Each row is followed by its group and then its class within the group.
2	4	-6	17	-3	-7	-6	-8	-2	-2	-9	-1	-6	2	4	-7	5	1	3	-8	15	-6	4	-21	18	-6	3	-5	8	2	1	1	-1	-5	12	3	-9	-5	2	6	-6	5 | V.U
-4	3	-3	20	-9	-1	-5	-12	-9	-5	-15	5	-8	1	0	5	6	0	5	-1	-3	17	4	-17	23	-16	2	-3	9	-1	6	-4	3	-8	10	11	-1	0	-2	9	-9	-4 | V.U
-1	3	2	10	-2	-2	-13	4	-10	2	-8	4	-6	-3	11	0	1	11	-2	0	-5	12	4	-5	8	-10	-3	-10	-2	-4	-6	-7	13	-2	7	-2	-2	3	6	7	0	5 | S.T
-6	6	-2	16	-4	-2	-8	-3	-3	4	-9	-4	-6	-4	0	-1	4	2	-1	2	-4	21	1	-13	5	-14	0	-7	2	2	1	-2	4	-5	9	6	-2	1	-4	4	-8	-4 | V.P
-4	-3	1	9	-9	13	2	12	-8	-4	-1	6	-6	-1	4	1	-2	0	-1	1	-11	20	-3	-6	8	-6	0	0	2	1	0	-2	1	1	2	-2	-4	0	-5	5	-3	3 | D.K
3	9	1	6	-1	3	-7	16	-17	10	2	-6	-8	3	-2	3	2	10	2	-2	-21	19	3	-11	7	-19	-3	-17	-5	-9	-5	-3	0	-1	13	-9	0	-2	10	6	0	14 | S.Y
-2	1	-4	26	-1	-4	-9	-4	-5	-1	-17	-18	3	0	4	3	1	-1	6	-12	4	7	0	-14	16	-6	5	-6	-1	1	1	3	-7	-9	6	0	3	-4	4	4	-1	-2 | V.U
3	5	-5	14	2	-1	-13	2	-16	6	-16	-1	-1	-3	7	-2	2	8	11	-4	-3	8	-1	-14	9	-7	-2	-15	-5	-7	-11	-4	-10	-2	16	-5	-3	10	12	8	-3	6 | S.T
5	2	1	18	-4	1	-12	3	-17	6	-7	4	-27	1	0	-1	2	4	-1	-5	-15	17	6	-20	18	-13	-2	-17	2	-3	-6	-1	8	-2	14	-2	3	-4	11	8	1	9 | S.Y
2	3	2	11	-6	1	6	4	-22	-3	-5	-2	-17	1	-4	2	-2	7	-1	-2	-20	41	0	-14	19	-22	6	-7	-2	-10	-3	1	7	-1	15	-3	-1	1	4	9	-9	13 | D.L
3	-10	-4	1	-7	0	-1	-6	2	-6	-3	-5	-3	-6	1	10	0	-9	0	1	-4	13	0	7	0	-10	8	4	0	0	-3	3	11	0	4	0	-4	1	-3	0	-7	-4 | D.L
1	5	-4	15	-2	-6	-9	2	-5	8	-4	-2	-3	-3	3	-1	14	6	1	1	-4	0	3	24	3	-4	-2	-3	4	0	-7	9	5	-2	12	-2	-3	1	3	6	9	8 | S.Y
-5	-2	1	13	-8	6	-3	3	-13	-3	2	3	-12	-7	4	0	-3	-2	-4	10	-15	25	3	-7	6	-15	3	6	-5	-4	-8	-4	5	-7	10	1	-5	1	-3	3	-7	4 | D.K
-8	3	0	-2	3	8	12	1	-25	-3	-9	6	-1	-2	-15	0	-2	5	1	-2	-13	7	-6	-25	20	-14	-2	15	1	-6	4	-6	-6	-5	7	-2	-6	0	10	8	-16	6 | R.A
-7	2	-2	1	1	0	-11	-7	-5	6	-8	-6	1	0	2	5	-1	2	1	-5	4	3	4	-18	13	-11	4	-4	-1	2	3	-2	-2	-13	9	5	0	7	0	13	-4	2 | V.P
7	0	10	13	-4	-6	-2	11	-16	-5	-5	5	-5	-2	-2	-2	3	3	-2	0	-14	14	2	-2	7	0	-2	-12	0	-2	-8	0	7	0	8	-7	-2	1	12	2	-3	8 | S.Y
-4	0	1	17	-9	5	-8	-8	9	-6	-12	7	-4	5	1	0	7	-1	5	-5	-3	6	-6	-24	17	-8	-1	3	8	4	0	2	-1	-5	4	4	-2	3	-4	4	-10	-1 | V.U
2	0	3	12	-9	1	7	5	-11	-3	-4	-3	-8	-1	-4	3	1	-2	-3	0	-14	34	3	-6	11	-15	4	9	-2	-11	-5	5	11	-4	2	-1	3	0	-2	3	-6	3 | D.K
1	-16	0	-2	-9	0	2	-2	-10	3	7	-2	-1	-11	-2	1	-3	4	-1	3	-11	13	-11	0	-1	-7	4	5	3	-4	-5	4	7	3	11	-8	-9	3	6	4	-8	1 | D.L
7	4	-1	10	-2	-2	-9	2	-13	11	-9	2	-18	1	2	-3	4	9	-1	-2	-12	4	6	-17	14	-11	1	-24	5	3	-4	-3	14	1	17	-6	1	0	10	8	-7	10 | S.Y
-2	5	1	12	1	-11	-14	3	-4	8	-4	-1	-4	-4	5	-7	-4	10	2	5	0	11	1	-7	17	-9	-8	-15	-2	-1	-5	-5	2	0	15	3	4	2	8	8	1	8 | S.T
-21	13	4	36	-17	23	2	6	-41	8	-32	18	-33	8	-18	0	13	26	1	2	-41	41	-9	-41	41	-41	-9	-1	20	-9	7	-8	7	-20	37	9	-6	-2	-30	17	-40	19 | V.P
-1	0	-3	19	2	1	-7	-1	0	-2	-15	3	7	0	1	1	3	0	3	1	3	3	5	-18	15	-4	0	-5	-4	3	3	-4	-4	-7	6	9	0	-3	6	-2	1	4 | V.U
-1	8	2	18	0	7	-5	-2	-6	1	-11	2	-13	0	4	4	-3	-3	2	-7	-3	7	2	-15	15	-11	-1	-5	6	3	1	2	5	-8	10	10	-2	1	-4	7	-5	-2 | V.P
2	-1	4	-8	-4	-2	8	41	-8	-2	11	0	3	-9	2	-4	-1	8	1	4	-7	5	-8	4	-9	4	11	19	-1	-5	-1	-3	-7	-2	2	-3	-6	5	11	-2	-3	5 | R.X
1	4	-1	-7	-6	4	1	-1	-6	-3	-1	7	8	-3	-8	-4	5	5	7	0	0	-1	-14	-16	-1	-4	-3	-2	5	-2	4	-3	-7	4	13	-8	-8	5	3	1	-14	4 | R.X
-2	0	3	1	-2	3	3	-2	-15	2	-7	7	4	2	-5	-2	8	14	7	-9	-7	9	-6	-20	16	-7	-5	1	2	-6	-5	-2	-10	5	9	-5	3	0	18	11	-6	5 | R.A
1	0	0	19	-6	1	-8	-5	8	-5	-14	-1	-9	2	0	1	14	-2	6	1	0	12	5	-8	7	1	-1	-12	4	6	1	1	-1	-3	3	5	0	0	-6	1	3	1 | V.U
-5	2	4	13	-4	-2	-7	10	-14	4	-11	-2	3	1	-3	1	1	8	-7	0	2	13	-3	-10	13	-11	-1	-15	-3	-2	0	-4	-4	7	12	-4	3	2	8	8	-1	7 | S.T
-3	7	0	14	-2	3	-10	4	-27	8	-13	0	-6	-3	-4	3	4	15	2	2	-7	18	-11	-23	11	-21	-2	-18	-4	-7	-12	-4	-1	0	26	-10	-7	4	16	12	-9	11 | S.T

Each row is followed by its group and then its class within the group.
-2	-7	2	1	-3	7	-1	2	3	-7	-7	12	0	-14	-6	-10	-10	-6	-4	10	-5	4	4	-2	3	2	-12	15	-5	5	-12	6	2	-13	-19	6	2	-6	-4	-2	8	13 | liruv.soku
6	-13	-7	7	32	-6	3	-1	0	-2	-2	-16	-3	18	-2	22	5	6	-7	-4	-20	14	-4	-12	-9	2	0	-6	-1	3	9	-6	-7	0	2	12	-10	7	12	-8	-7	3 | rig.des
4	-10	-1	1	-13	-3	-4	8	-4	-2	-9	14	-1	-11	4	22	2	4	-3	13	3	0	-9	6	-7	0	-16	8	1	2	-19	-6	-2	-5	3	5	1	-8	-3	0	1	1 | liruv.soku
0	7	-1	16	8	-19	-5	-2	2	6	3	-12	5	-6	-4	9	0	0	10	7	35	4	2	1	-1	-9	-17	7	9	10	0	16	-9	-10	-8	-4	17	1	3	4	14	-2 | Sezi.kavug
3	-8	11	-7	4	-9	-6	-2	6	7	-3	2	-1	0	1	8	5	-12	2	-4	5	-7	7	-3	0	-8	-5	11	-2	3	-5	30	0	11	-1	2	15	0	-6	3	2	-11 | Sezi.Mepu
-12	5	2	11	-18	-7	0	-3	-6	-5	-6	4	9	-4	5	-11	-1	-6	-3	13	-11	-4	2	7	-2	-3	-8	6	1	-9	-6	-6	3	-4	1	10	0	6	4	-3	5	1 | liruv.soku
14	1	6	7	10	13	0	-2	-6	2	-2	-14	-12	-5	-6	-21	-4	8	2	11	-13	20	-5	-14	-3	-13	-5	-7	-8	3	3	9	-9	-22	-6	5	-2	-4	6	-16	-2	11 | rig.vozi
-10	-7	5	-11	-2	-14	4	4	-5	-9	-6	6	0	9	1	0	-7	4	0	11	-13	2	4	-13	-17	-9	2	5	-2	-6	1	-1	-2	8	9	3	-12	6	7	-8	-4	8 | rig.vozi
-6	-10	-11	-1	-14	0	-2	6	-4	-2	-5	0	-5	-6	1	-10	-3	5	-9	14	-27	-1	5	4	-5	1	-14	3	1	-3	-4	6	0	1	5	6	-6	1	-2	1	2	1 | liruv.Lim
-1	3	-10	5	0	-8	1	0	0	-4	-4	-1	-2	2	1	-7	-8	16	-6	8	-1	12	9	-8	-3	5	1	3	3	-3	-2	1	3	-11	2	5	-10	-2	-4	-4	9	7 | rig.timaz
13	12	7	23	2	-10	-2	-3	-1	-4	2	-7	10	1	-5	0	-8	6	5	6	-1	14	7	-11	-7	-4	-3	-1	0	3	-1	16	-8	-13	2	2	-6	0	6	-12	1	3 | rig.vozi
-11	-7	-3	-1	5	-12	-6	-1	-2	9	-5	10	4	1	4	5	-8	10	-4	9	7	4	6	-11	-1	12	-12	9	2	2	3	-15	2	15	4	3	-11	-3	4	3	8	11 | liruv.movas
-18	-15	-13	-14	9	-10	3	-1	4	-6	-9	6	-6	14	1	20	-5	-2	-14	1	4	-12	2	-2	-3	8	8	5	-6	-9	13	-4	6	15	11	8	-14	11	3	9	-5	5 | rig.des
10	-10	-9	22	0	8	-1	-7	-4	6	2	-4	2	-22	-5	-23	7	-7	-5	2	-10	17	2	0	8	0	-15	-5	0	5	-26	2	-2	-19	-8	6	4	-6	0	2	5	12 | liruv.Lim
-1	21	-5	19	-1	9	-1	-7	-8	-1	7	6	-4	-32	11	-29	-5	1	6	16	-12	26	8	-5	1	-5	-7	11	1	3	7	3	-12	-28	-7	1	4	1	8	-3	5	14 | liruv.movas
9	6	-5	13	-6	-6	0	-6	3	2	1	5	4	-14	-2	-13	-10	-8	-5	26	4	16	2	0	25	1	-10	4	-6	0	-15	2	5	-15	-5	2	-1	-5	0	7	4	10 | liruv.Lim
1	-5	-5	-7	-9	-8	-3	-3	0	1	-7	0	11	0	2	-16	-6	-11	-10	4	-11	-2	12	-2	3	-5	-9	1	-1	0	-22	-5	-4	5	3	-1	-3	2	-8	5	-4	-3 | liruv.soku

Each row is followed by its group and then its class within the group.
7	14	8	2	9	4	4	-3	6	-1	-2	-8	-7	-2	10	6	-6	-3	-13	0	0	3	-3	0	9	-5	-15	6	7	10	9	2	-1	-21	0	27	6	0	6	-7	7	18 | B.pas
4	3	3	-11	5	2	-8	-17	12	-4	4	-28	-1	-2	-10	-5	1	-3	1	1	-16	0	9	-5	1	-4	-6	9	-2	-11	4	-4	-7	4	7	4	1	8	5	-2	-8	8 | Q.nazu
2	5	-4	-3	6	-10	-10	-34	7	-4	18	-34	-5	0	8	-1	-3	-1	-3	7	-16	2	-4	-9	6	-5	-4	7	1	-8	-16	5	-8	-2	-3	12	10	8	1	-18	-13	10 | Q.peza
-2	3	6	-12	4	-8	-3	-22	11	-2	9	-32	2	1	7	-4	0	7	3	0	-8	4	1	-3	4	-2	-5	11	-2	-11	-2	13	-19	-5	3	4	9	13	-1	-6	-7	7 | Q.peza
2	11	-1	-5	-1	-3	-7	-11	7	-5	9	-25	-3	1	-4	-5	4	1	-2	2	-7	4	3	-8	4	-13	-4	6	-1	-7	1	-4	-12	1	4	8	-4	6	9	-11	-9	12 | Q.peza
-2	9	6	-8	3	-12	6	-17	16	-3	4	-37	-6	8	2	2	6	3	-1	4	-9	6	-4	-4	15	-5	-1	7	0	5	-2	7	-11	0	1	-1	9	7	2	-14	-8	8 | Q.peza
-3	18	0	2	5	-9	13	-15	6	6	7	-8	-2	-2	19	2	1	1	-6	6	-3	3	-14	1	9	1	-11	15	8	13	-2	11	-3	-2	4	41	19	0	3	-8	-1	10 | B.pas
-3	2	4	-7	5	-16	-4	-8	13	1	3	-39	-7	0	0	0	3	-1	-2	4	-9	0	3	-1	4	-6	1	6	9	-8	-1	2	-10	2	7	8	6	4	5	-2	-5	13 | Q.Sagi
2	22	0	-4	-7	3	-11	2	12	-3	-4	-16	-3	1	-12	6	3	1	2	1	-4	-1	5	-6	8	-5	-20	-17	1	1	6	-2	-2	-1	-4	-35	-5	-1	2	-1	-8	16 | Q.peza
-9	13	10	-6	-20	-9	15	-20	3	-4	10	-21	-9	2	18	9	4	-7	-5	0	-5	1	-7	3	1	1	-7	9	13	2	-3	11	-3	-1	3	49	23	5	7	-13	-4	7 | B.numor
-1	13	4	-2	1	-2	-14	2	15	-2	-13	-22	1	-1	3	6	-6	3	-2	10	-1	3	2	7	-3	-3	-11	4	-15	1	0	3	-3	-6	1	-6	0	0	2	2	-6	15 | Q.Sagi
0	24	3	1	-1	-2	7	18	-5	-6	-4	-4	-6	-2	6	9	-11	-5	0	3	0	-3	-11	1	15	1	-19	1	11	15	5	6	-3	-6	-2	16	7	-2	3	-11	-2	5 | B.pas
-4	18	6	5	-1	-7	6	-21	6	-1	2	-23	-12	1	9	5	-5	-7	-1	4	-8	-4	-15	3	10	-9	-9	4	3	6	6	7	-2	4	1	40	9	-2	5	-9	-12	12 | B.zuret
-1	16	9	1	-1	-15	12	-30	-1	4	8	-26	-17	3	17	0	-2	-5	-5	-3	-6	3	-21	2	7	-7	6	12	5	3	-1	10	3	-6	3	38	8	2	6	-11	0	6 | B.numor
1	22	6	-3	-3	-2	12	-14	8	4	8	-20	-5	0	8	9	-10	-5	-4	2	-8	0	-11	4	12	-5	-16	6	6	12	5	13	-5	-5	-1	35	15	12	10	-12	-9	11 | B.zuret
-1	10	-3	-5	3	-11	-5	-24	12	4	14	-50	-7	0	5	0	1	8	-6	8	-15	-2	-1	-10	2	-7	3	10	1	-10	-3	7	-10	-11	1	6	9	1	3	-11	-11	4 | Q.peza
-9	1	1	5	-1	-7	18	-23	-10	-3	6	-15	0	-16	6	7	-1	-2	4	1	-1	-8	-13	-4	-4	4	19	1	2	5	-1	8	-1	5	7	34	4	-3	6	-16	-5	-3 | B.numor
2	5	1	-15	1	3	-9	-21	8	4	3	-29	-4	1	-9	2	-3	3	-2	5	-7	1	7	-5	-6	-5	1	-3	-2	-6	-7	-1	-3	-1	-1	-9	-7	5	3	1	-4	10 | Q.nazu
-4	10	8	0	4	-8	8	-24	7	-4	5	-31	-7	6	11	4	-19	-4	0	-1	-5	0	-11	2	6	-7	-2	9	0	5	-3	8	-2	-6	1	41	9	1	10	-13	-12	27 | B.zuret
-1	12	1	-7	2	-4	-8	-20	12	-3	2	-33	-3	5	0	-1	-8	-1	-2	6	-11	0	-2	-7	5	0	-7	8	-7	-5	-5	2	-6	-9	3	-2	9	5	2	-12	-10	-12 | Q.Sagi
-6	11	-1	0	-1	-13	3	-27	17	5	7	-25	-7	-2	19	7	-2	-7	-2	-1	-9	3	-12	3	7	1	-1	6	5	1	3	5	-8	0	-1	55	10	3	8	-8	1	16 | B.pas
-4	16	-5	-6	-2	-5	5	-10	17	0	7	-17	-6	3	12	2	-7	-2	-11	3	0	1	-11	3	9	-2	-6	6	17	14	5	4	-12	-3	1	20	7	-6	7	-14	2	7 | B.pas
3	14	0	0	-1	-9	3	-9	3	-1	0	-10	-9	0	4	2	-6	-2	-3	1	6	0	-12	-2	10	-2	-14	7	4	7	3	7	9	2	-12	25	8	-3	3	0	5	4 | B.pas
3	7	7	-4	9	1	-1	-12	9	-5	5	-24	6	12	2	-4	-6	3	-2	4	-17	-21	0	-9	6	-1	-6	9	-6	7	1	-7	-6	-3	3	-7	8	2	6	-6	-12	11 | Q.Sagi
-6	7	1	-1	1	-28	12	-20	3	0	12	-18	-4	0	11	1	-4	-6	7	3	-11	6	-10	6	-4	3	-6	13	-2	6	1	11	-1	-3	-1	48	13	3	6	-8	-4	11 | B.pas
8	20	2	-4	0	1	-22	3	13	-8	-2	-12	-12	2	-6	8	-7	6	-3	1	-5	-1	4	-9	11	1	-26	-4	-1	16	-8	-4	2	-2	13	-23	-8	-1	-2	-5	-9	12 | Q.nazu
-3	12	10	-3	0	-11	13	-18	0	-4	5	-22	-12	1	11	0	-6	-2	-19	2	-7	4	-9	2	10	-1	-4	4	4	11	3	7	-3	-7	-3	28	4	6	11	-17	-12	0 | B.numor
-6	9	5	-1	11	-16	15	-40	7	1	12	-38	-13	3	13	2	3	-4	6	11	-10	0	-12	4	9	0	6	17	10	3	-8	8	-13	-5	1	55	19	5	12	-22	-16	15 | B.zuret
